Each row has a name. Each piece below is followed by the name of the row it came from, unless a question asks for something else. Each question is about the rows just above it.

[-61.4  83.8 -49.3 -26.0   4.0 -41.1  41.1  21.5 -77.1  81.9  35.7  80.6
  78.6 -48.5 -34.5 -26.5 -58.8 -28.1  12.0  21.3 -52.4  67.5  64.5  46.1
 -16.9  45.2   0.5  27.7 -18.3  74.0  26.7  -2.7 -52.0 -62.1] : F
[-34.5  74.0 -58.8 -16.9  45.2  83.8 -77.1 -18.3 -62.1  81.8  46.1   0.5
 -26.5  27.7 -61.4   4.0  67.5 -52.0  21.3 -48.5  78.6  64.5  12.0  35.7
 -41.1 -26.0  80.6  26.7 -49.3 -28.1  41.1  -2.7 -52.4  21.5] : C
[-63.9  47.2  67.5  67.0 -79.8 -25.8 -34.9  70.7 -56.8  -0.8  64.6   5.2
  -6.0 -54.2 -55.6  13.1  80.6 -29.3  -4.7  49.1  60.4  84.6 -31.3 -72.8
 -31.3 -12.8 -11.1  37.4   1.1 -48.3  79.7  47.6  43.0  84.3] : J
[ 67.5  84.5 -56.8  84.3 -63.9  64.6  60.4 -55.6  13.1 -48.3  37.4 -31.3
  47.6 -25.8 -31.3 -79.8  49.1 -12.8  47.2  80.6  -0.8   1.1  70.7 -11.1
 -34.9 -72.8  43.0   5.2 -29.3 -54.2  -4.7  67.0  -6.0  79.7] : H
Which row holds these entries in another order? [-62.1 -52.0  -2.7  26.7  74.0 -18.3  27.7   0.5  45.2 -16.9  46.1  64.5
  67.5 -52.4  21.3  12.0 -28.1 -58.8 -26.5 -34.5 -48.5  78.6  80.6  35.7
  81.9 -77.1  21.5  41.1 -41.1   4.0 -26.0 -49.3  83.8 -61.4] -> F
Which row holds these entries in another order? [ 70.7  47.2  43.0 -48.3  47.6  67.0 -56.8 -79.8 -29.3 -34.9  -0.8  84.6
  -4.7  -6.0  37.4 -63.9 -72.8 -11.1  67.5 -31.3 -55.6   1.1  80.6  13.1
  84.3 -25.8   5.2  60.4  64.6 -12.8  79.7 -31.3  49.1 -54.2] -> J
Which row holds these entries in another order? [ 26.7  -2.7 -52.0 -62.1 -61.4  83.8 -49.3 -26.0   4.0 -41.1  41.1  21.5
 -77.1  81.9  35.7  80.6  78.6 -48.5 -34.5 -26.5 -58.8 -28.1  12.0  21.3
 -52.4  67.5  64.5  46.1 -16.9  45.2   0.5  27.7 -18.3  74.0] -> F
Which row holds these entries in another order? [-77.1 -62.1 -61.4 -58.8 -52.4 -52.0 -49.3 -48.5 -41.1 -34.5 -28.1 -26.5
 -26.0 -18.3 -16.9  -2.7   0.5   4.0  12.0  21.3  21.5  26.7  27.7  35.7
  41.1  45.2  46.1  64.5  67.5  74.0  78.6  80.6  81.8  83.8] -> C
Which row holds these entries in another order? [ 21.5 -52.4  -2.7  41.1 -28.1 -49.3  26.7  80.6 -26.0 -41.1  35.7  12.0
  64.5  78.6 -48.5  21.3 -52.0  67.5   4.0 -61.4  27.7 -26.5   0.5  46.1
  81.8 -62.1 -18.3 -77.1  83.8  45.2 -16.9 -58.8  74.0 -34.5] -> C
Which row holds these entries in another order? [-34.9 -72.8  43.0   5.2 -29.3 -54.2  -4.7  67.0  -6.0  79.7  67.5  84.5
 -56.8  84.3 -63.9  64.6  60.4 -55.6  13.1 -48.3  37.4 -31.3  47.6 -25.8
 -31.3 -79.8  49.1 -12.8  47.2  80.6  -0.8   1.1  70.7 -11.1] -> H

